In the rows, 128 means zero.
Each row of numbers belongs to one of the things below and depends on some of the facts about them. Some rows are named. Which thing is each other row?

How the things are related:
σ: is of sort; ω: points at
guzir	σ	57; pliflas	σ	963; steston	σ	0; distiklo	σ	488
plodri	σ	57; radre	σ	428; stiflom	σ	963; brebrugi	σ	0
sapa	σ	428; gruskufos	σ	57; drunem	σ	488; kubik	σ	57
zifem	σ	428; duplel	σ	488; gamem	σ	57; kotezor	σ	428
rulik	σ	488; godek	σ	710; flifli	σ	710; fibrik	σ	0
migrim	σ	57; grafan	σ	57; zoflom	σ	963; mugrer	σ	57
kisoskes	σ	57; skenas	σ	488; flanom	σ	488; zafa	σ	710
grubar	σ	428; grotan	σ	0; nunok	σ	488; vokles	σ	57
vatis	σ	488; klabrel	σ	710; kipur	σ	710; fodi	σ	710
grolo	σ	0; kekeri	σ	0; stote	σ	0; staran	σ	963
daplun	σ	710; suzol	σ	488; floklir	σ	710; sobru	σ	428
plumi	σ	0; goflem	σ	428; gestok	σ	488; drekla	σ	0
piplis	σ	0; broflek	σ	57; skegur	σ	57; zipliplin	σ	0
nuklen	σ	57; vebe	σ	57; maskom	σ	963; luri	σ	488
labestim	σ	0; grebodu	σ	57; skuvam	σ	57; goba	σ	0
zibram	σ	428; nugrona	σ	0; plise	σ	0; tuplas	σ	710
mukom	σ	710; plezil	σ	57; nobul	σ	488; lokal	σ	963
redren	σ	963; togral	σ	57; zikle	σ	488; grodre	σ	710
draska	σ	488; nuzitrar	σ	428; vogor	σ	57; sanam	σ	488
bripo	σ	710; pokik	σ	57; skosketrir	σ	428; mebo	σ	963
vufis	σ	710; sigam	σ	428; tagur	σ	488; flifigun	σ	428
fusi	σ	0; klepe	σ	710; lusir	σ	57; kludrem	σ	57
zusas	σ	428; flavan	σ	488; pubak	σ	710; tura	σ	428
ruflir	σ	0; faklem	σ	710; loklo	σ	428; zuvidu	σ	963
rupe	σ	488; pizu	σ	710; drazor	σ	57; gapak	σ	488
valek	σ	963; fisam	σ	710; kapligo	σ	488; tunusi	σ	488
pizar	σ	428; zavum	σ	0; kluston	σ	488; kabes	σ	710
vetrur	σ	963; saplor	σ	710; pige	σ	428; griklava	σ	963
grigus	σ	963; madrotik	σ	428; sogam	σ	488; mozi	σ	57
skida	σ	710; tramo	σ	710; dapul	σ	57; sadres	σ	710
mudir	σ	710; lipul	σ	963; skoski	σ	0; noribrik	σ	710
tudilol	σ	0; tidrus	σ	963; malem	σ	963; guzir	ω	grafan
guzir	ω	zavum; guzir	ω	tagur; pliflas	ω	flavan; pliflas	ω	sadres
pliflas	ω	valek; plodri	ω	suzol; plodri	ω	nuklen; radre	ω	gamem
radre	ω	daplun; radre	ω	zikle; radre	ω	goflem; radre	ω	plezil
radre	ω	zoflom; stiflom	ω	drunem; stiflom	ω	vatis; brebrugi	ω	kabes
brebrugi	ω	zikle; brebrugi	ω	skida; brebrugi	ω	sanam; brebrugi	ω	fusi
brebrugi	ω	klepe; sapa	ω	drunem; sapa	ω	floklir; godek	ω	labestim
godek	ω	vatis; godek	ω	gruskufos; flifli	ω	zifem; flifli	ω	plumi
flifli	ω	lipul; flifli	ω	nuklen; fibrik	ω	tramo; fibrik	ω	gestok
fibrik	ω	plise; fibrik	ω	klepe; migrim	ω	flavan; migrim	ω	klabrel
migrim	ω	kipur; migrim	ω	togral; migrim	ω	mebo; mugrer	ω	skosketrir
mugrer	ω	loklo; kisoskes	ω	flanom; kisoskes	ω	grebodu; kisoskes	ω	nugrona
nunok	ω	faklem; nunok	ω	zuvidu; nunok	ω	flavan; nunok	ω	kekeri
nunok	ω	lusir; vokles	ω	kubik; vokles	ω	togral; grolo	ω	redren
grolo	ω	kotezor; grolo	ω	goba; grolo	ω	skegur; stote	ω	zavum
stote	ω	tidrus; stote	ω	loklo; zipliplin	ω	labestim; zipliplin	ω	fusi
vebe	ω	kludrem; vebe	ω	distiklo; vebe	ω	zibram; vebe	ω	nugrona
maskom	ω	kipur; maskom	ω	mukom; maskom	ω	mudir; maskom	ω	lipul
nobul	ω	mozi; nuzitrar	ω	vetrur; nuzitrar	ω	skenas; vogor	ω	rupe
vogor	ω	sadres; vufis	ω	sobru; sigam	ω	fodi; sigam	ω	grubar
sigam	ω	piplis; flifigun	ω	skoski; zusas	ω	fodi; zusas	ω	noribrik
pubak	ω	broflek; pubak	ω	vetrur; pizu	ω	luri; gapak	ω	grodre
fisam	ω	grigus; fisam	ω	lipul; fisam	ω	zafa; tunusi	ω	grotan
tunusi	ω	skida; tunusi	ω	mukom; pizar	ω	kabes; pizar	ω	skuvam
pizar	ω	labestim; pizar	ω	kipur; pizar	ω	saplor; pizar	ω	tura
madrotik	ω	duplel; madrotik	ω	ruflir; sogam	ω	tuplas; sogam	ω	goflem
sogam	ω	valek; dapul	ω	sanam; dapul	ω	skegur; dapul	ω	pokik
dapul	ω	lokal; dapul	ω	griklava; tudilol	ω	kluston; tudilol	ω	draska
malem	ω	steston; malem	ω	rupe; malem	ω	drunem; malem	ω	rulik

Named rows:
[ 66  87 118 165 115  86 170 128 147 131  99 147 127 102 205 111 122 120
 138 120 126 148 149 104 166 120  72  95  75 130] -> dapul
[ 91  87 111 148 126  75 128 145 136 127 146 130 136  77 139 120 122 107
 107  85 167 137 168 112 123 163  79  66  63 105] -> sanam
[100  94 114 128 116  66 125 132 157 143 130 155 124  78 169 120 111 112
 111 106 148 113 155 106 125 131  70  89  45 109] -> lokal
[133  96 158 140 159  77 127  99 121 178 159 102 160  73 141 123 130 110
 137 122 144 126 153 139 110 180  89  45  54 111] -> flavan
[118 139 114 150 140  52 110 146 107 160 136 113 126  94 185 104 130 104
 111 120 145 116 163 102 124 166 116  61 107 107] -> daplun
[ 99 131 124 144 138  86 110 101 106 149 120 131 128  89 171 110 116  98
 124 142 127 121 168 109 110 147 102  87  97 116] -> bripo
[ 94 117 115 137 150  89 108 106 100 149 118 150 125  69 149 132 127 108
 124 138 148 102 139 117 133 170  89  92  94 103] -> ruflir
[ 97 113 118 149 163  63  97 102 116 123 116 148 131  72 141 125 132  99
 128 144 142 112 155 106 124 142  91  63  86 103] -> sobru
[ 92 131 122 150 138  95 114  97 107 144 109 132 140  96 185 106 121  95
 128 144 121 122 168 107 124 140 108  90 104 111] -> vufis
[100 130 116 163 110  64 111  76  78 130 145 125 134  81 159 136 103 109
 136 144 123 121 172 120  87 140 107  81 100 115] -> floklir
[ 91  94 114 161  80  74 101  73  92 122 124 145 139  80 202 144 118 116
 161 138  97 110 163 130 123 127  94  82  91  71] -> stiflom
[ 98  98 106 165 115  73 106  71  71 122 173 117 148  70 132 152 113 113
 143 121 140 119 164 146  88 148  82  64  82  95] -> drunem
[ 94 102 104 143 151 108 103 100 107 138 126 126 144  86 152 114 131  98
 134 121 134 125 163 127 129 151  81  72  83  95] -> kapligo
[ 59  90 115 154 121 105 159  96 138 153  89 162 142  83 189 132 121 106
 135 119 136 126 136  83 159 140  92 114  85 125] -> grolo
[ 92 106 113 161 111  65 114  67  70 139 144 134 135  61 155 165 118 121
 141 141 140 104 138 128 115 160  99  90  97 101] -> steston
[ 88 144  94 127 164 106  72 102 104 146 139 116 151  93 124 121 119 114
 138 115 131 107 167 126 148 161  86  72  85 106] -> tagur
[ 87 112 122 143 140  94 114 100 102 153 110 150 129  69 164 129 129 107
 130 135 141 103 141 119 144 165  93  92  99  98] -> drekla
[112 101 175 111 141  95  74 127 143 138 122 157 115  47 145 108 120 102
 107 150 128 110 170 157 103 178  77  68  51  70] -> lipul
[117 109 172 144 151  64 133 124 125 157 141 124 120  71 159 122 129 129
 136 153 135 127 148 154 117 166  73  64  63 121] -> togral
[113 110 153 139 152  77 134  92 115 182 129 129 143  65 161 139 130 113
 133 144 141 106 126 122 133 179 102  73  72 111] -> kekeri

Which thing is each row?
No name comes twice in this set of rows, the named rows included.
[ 89  92 148 163 130  53  98 117 129 112 121 144 129  56 145 128 126 104
 129 138 139 136 165 117 114 166  99  47  76  87] -> tura
[121 110 160 144 158  62 140 113 120 161 138 122 134  80 169 126 133 127
 141 153 134 123 139 143 133 152  75  68  60 134] -> lusir
[ 88 101 122 145 134  59 160 142 145 132 143 149 113  80 149 129 105 129
 111 119 164 137 145 120 126 126  54  93  51 155] -> skegur
[ 81 107 154 144 147 114 113 116 119 125  93 145 120  79 180 103 134 111
 142 167 110 135 161 153 145 150  71  87  90  98] -> plodri
[ 92 111 117 150 160  65 103  96 119 125 108 150 138  72 155 122 131  96
 137 142 134 113 156 101 139 141  91  61  90  99] -> pige
[ 92 104 109 174 145  59 113 136 124 141  83 135 143  95 213 100 161  92
 144 120 120 127 155  80 183 150 112  46 111  79] -> radre
[ 96  99 103 160 122  80 108  68  73 130 159 113 153  76 146 150 119 113
 148 124 135 121 166 141 102 145  88  66  87  95] -> rulik
[ 79  83 136 157 129 122 113 121 130 129  99 126 148  78 182 100 144  92
 135 113 120 149 176 126 143 172  96  65  89  72] -> tunusi
[103 119 139 149 124  66 112 148 128 137 131 127 115  74 156 108 111 106
 102 121 150 136 176 117  98 176 109  65  84 101] -> skida
[ 92 101 134 126 163 120  95 107 116 133 123 131 135  67 131 107 126  95
 123 133 140 124 171 144 115 171  75  71  78  88] -> suzol
[ 99  99 114 123 122  75 126 116 155 151 130 161 125  79 164 124 105 113
 115 115 147 111 146 106 122 128  69  96  42 120] -> redren

Now the same things, written a new way:
Some things and their rows:
[125 130 107 137 104 116 124 128 120 120 115 145 128 120 114 120 115 155
 123 118 133 146 245  94 113 113 147 119 117 139 150 129 123] -> zavum
[124 135 159 124 146 114 136 154 120 134 117 152 140 131 120 120 115 152
 125 136 125 134 112 110 142 134 119 115 137 131 123 128 123] -> kisoskes
[122 129 120 129 146 132 136 130 135 123 132 143 148 136 137 142 115 122
 123 153 122 126 106 134 121 153 154 163 152 128 120 109 124] -> vogor
[130 129 108 125 114 115 126 133 118 124 115 142 132 136 115 129 114 134
 122 136 119 132 110 101 114 101 124 110 120 129 122 131 122] -> broflek
[124 133 138 126 149 115 131 130 142 121 115 128 127 125 117 151 115 125
 124 124 119 127 136 140 117 143 129 141 145 136 131 123 141] -> floklir
[125 128 109 125 114 141 128 137 124 133 162 135 154 134 158 120 156 124
 124 138 131 125 113 106 115 191 140 168 153 129 124 111 122] -> migrim
[124 130 106 145  99 125 124 126 119 122 118 136 129 120 114 121 111 158
 122 119 127 140 185  96 114 106 134 113 114 128 125 120 124] -> tagur
[126 134 112 124 103 117 124 128 120 129 122 129 129 119 157 126 180 123
 141 135 118 138 141 101 114 114 128 167 139 146 120 119 123] -> mebo
[123 133 126 127 111 117 135 128 121 133 115 133 127 120 150 133 157 125
 149 148 119 139 162 158 114 102 129 168 123 151 121 114 127] -> valek
[123 128 107 124 117 131 124 133 118 131 148 139 145 133 148 121 139 124
 124 139 120 127 106 102 114 160 137 155 140 133 124 112 121] -> vokles
[132 129 105 125 141 116 126 145 121 121 115 119 128 121 120 120 138 123
 148 118 122 136 127 167 112 127 113 165 117 136 128 143 127] -> skida
[131 134 104 130 106 127 135 137 118 122 124 133 141 129 117 122 119 154
 124 152 124 126 101 111 116 116 116 107 117 129 123 111 122] -> madrotik
[124 130 145 127 133 114 152 128 130 120 114 136 131 120 121 155 116 122
 123 118 120 125 184 115 119 108 141 129 142 129 146 113 141] -> steston
[124 128 104 125 117 114 123 150 121 125 118 121 136 120 113 126 123 123
 138 119 129 137 125 139 119 100 113 118 114 129 126 122 126] -> gestok
[126 129 104 127 106 116 147 129 120 120 117 137 129 123 116 121 115 126
 123 115 119 132 148  98 114  98 118 101 116 130 133 123 124] -> ruflir
[125 134 161 126 157 116 129 133 118 129 114 148 127 118 121 122 114 144
 124 132 120 161 115 120 128  98 115 108 122 130 120 155 122] -> grebodu
[140 129 106 126 142 114 123 153 121 131 115 120 142 128 112 123 119 125
 129 121 124 138 133 197 119 102 112 153 113 134 121 136 124] -> pokik
[133 141 107 133 107 116 137 133 118 120 114 136 126 148 116 126 117 125
 138 120 122 128 107 103 116 100 111 106 124 152 119 125 127] -> noribrik
[133 130 105 125 141 113 126 146 124 122 116 118 129 125 114 120 117 122
 146 118 126 126 123 179 115 118 112 133 114 140 124 134 125] -> tramo
[123 133 105 125 107 114 123 148 118 121 114 124 129 124 122 122 149 124
 130 118 119 131 104  98 115 153 113 125 135 138 130 145 122] -> zafa

Name these rows:
No name comes twice in this set of rows, the named rows included.
[127 133 123 127 130 138 139 136 144 120 117 125 141 123 116 147 134 147
 123 157 124 127 114 139 128 163 130 126 138 129 137 112 128] -> sapa
[124 130 105 126 103 115 130 142 120 121 136 127 126 119 130 120 140 123
 123 119 120 145 127  95 115 117 113 110 139 127 153 137 121] -> plumi
[124 130 109 144 100 127 123 129 119 122 122 150 148 128 114 121 117 161
 125 118 157 125 173  95 115 179 153 107 117 138 130 110 122] -> stote
[126 129 108 125 103 116 124 143 118 121 121 128 130 123 136 123 129 122
 122 120 120 153 117  96 115 105 116 135 132 131 131 151 120] -> nuklen
[127 128 104 126 107 114 136 140 121 120 133 119 128 119 126 123 134 122
 134 123 133 145 156 102 114 110 111 132 127 130 144 129 125] -> grotan
[124 130 102 131 109 115 125 129 119 126 117 145 129 121 116 120 115 161
 120 123 121 144 197  97 114 121 152 145 117 130 124 136 121] -> grafan
[125 129 104 125 118 120 151 167 130 127 157 119 167 125 118 122 122 123
 128 122 174 127 114 158 132 170 114 124 129 129 125 112 121] -> brebrugi
[125 130 107 126 113 115 134 128 121 140 116 120 135 120 131 124 133 123
 155 134 125 134 155 187 121  99 117 149 115 147 122 118 122] -> zoflom
[126 130 104 124 115 143 130 158 131 121 140 120 154 118 122 118 180 123
 125 126 152 125 103 142 122 198 115 147 137 128 128 112 121] -> pizar
[133 134 108 131 104 115 159 129 118 120 129 140 131 137 115 127 114 124
 128 119 121 126 122  96 115 103 116 112 123 129 133 117 127] -> piplis
[129 137 103 124 102 119 124 139 119 121 122 120 127 119 124 120 179 127
 124 124 121 133 113  98 114 122 111 116 124 129 150 142 122] -> zifem
[125 136 118 126 100 118 134 128 118 133 120 141 128 118 150 126 158 123
 140 148 120 138 135 114 114 102 134 145 133 151 121 113 123] -> zuvidu

Now the same things, written a new way:
Some things and their rows:
[148  92  91 146 174 132 132 149 145 137 133 127 140 129 123 114 129 122
 127 133 126 118 117 101 129 115 120 143 115 130 135 138  58] -> vogor
[149 101 107 137 138 122 134 155 134 134 130 145 129 123 134 112 144 122
 120 124 123 107 112  85 122 108 129 148 121 129 156 142  74] -> nunok
[138 139 107 112 129 129 135 149 145 134 159 124 143 140 145 133 132 138
 134 107 125 123 129 101 133 102 115 123 128 110 109 129 126] -> kekeri
[118 149 137 120 111 131 134 109 124 123 141 109 134 139 120 131 127 122
 129 146 132 131 133 151 113 149 119 126 113 130 117 129 162] -> zuvidu
[120 130 116 139 151 128  95 126 130 132  99 138 123 135 127 142 118 152
 143 109 138 141 146 150 135 126 131 100 137 123 101 114 153] -> lusir
[120 151 142 116 101 129 139 111 123 123 141 113 132 132 126 130 132 123
 130 146 130 128 129 147 115 148 122 129 121 132 121 130 167] -> kabes
[120 139 150 121 121 126 114 123 125 114 108 154 110 111 139 134 117 148
 143 107 135 143 143 136 152 111 149 102 157 122 127 119 138] -> loklo
[121 133 127 140 154 100  96 164 101 149  93 152 133 146  32 199  64 134
 150 124 110 122 121 156 151 131 126 127 170  95 125  98 151] -> mozi
[125 130 123 124 135 168 116 169 106 137 189  85 129 147 116 116 174 140
 155 109 125  85 138 133 153  96 143 121 136 105 115 135  98] -> vetrur
[136 140 102 118 125 131 132 149 147 131 160 132 152 141 136 134 134 137
 141 116 127 116 136 114 131 104 123 125 121 114 110 133 117] -> mebo
[122 136 124 136 130 126 103 132 128 122 110 149 125 122 135 133 119 154
 135 109 133 137 151 153 142 123 139 114 142 128 107 124 165] -> valek
[113 108 113 139  70 158 143 125 166 187  93 131 164 167 251 172 163  90
  84  91  96 145 148 108 110  75 152 123 103 146 101 134  85] -> luri
[143 118 107 124 143 129 138 151 141 133 151 126 139 128 139 122 130 129
 123 114 120 120 122  98 138 107 119 138 128 121 126 133  99] -> drekla
[129 119 131 144 135 124 111 136 124 121 103 156 120 105 135 121 122 148
 124 116 127 134 140 147 148 126 146 130 150 139 127 129 146] -> bripo
[137 144 107 114 115 129 137 151 146 131 160 136 152 134 141 134 138 139
 140 117 126 113 134 111 134 102 126 127 128 116 114 134 122] -> klepe
[124 137 112 115 120 123 141 150 145 146 151 126 156 144 129 161 122 117
 122 101 109 125 132 102 144 104 125 127 132 110 117 108 112] -> nugrona
[119 152 160 105  98 132 145 101 123 119 135 115 118 130 136 133 123 118
 138 146 133 138 123 134 118 133 124 116 127 124 131 133 141] -> tura
[138 143 108 115 116 129 137 150 145 131 159 136 151 135 142 132 139 138
 140 118 126 114 134 111 134 103 125 128 127 117 114 134 121] -> zafa
[103 149 140 115 106 129 147  91 134 108 151 110 138 118 128 115 152 117
 117 132 139 136 148 133 127 160 134 122 109 145 133 105 149] -> fodi
[123 138 115 117 103 117 133 152 138 149 136 141 153 151 124 166 138 115
 127 103 115 112 131  93 128 102 134 125 126 110 133 109 106] -> distiklo

Rows to name:
No name comes twice in this set of rows, the named rows included.
[106 131 149 130 143 170 111 122  85 140 159  50 108 156  92 120 166 122
 152 138 135 106 128 165 130 146 131 111 123 116 115 122 132] -> broflek
[108 137 165 122 109 159 112 129  74 137 155  69  97 149 103 115 180 122
 143 130 132  94 122 148 123 138 140 118 130 117 138 126 146] -> skenas
[114  70 134 179 108 158 131 112 151 169  44 151 138 115 248 141 135  99
  59 107  91 169 153 158 141 105 173 146 130 182 114 142  90] -> pizu

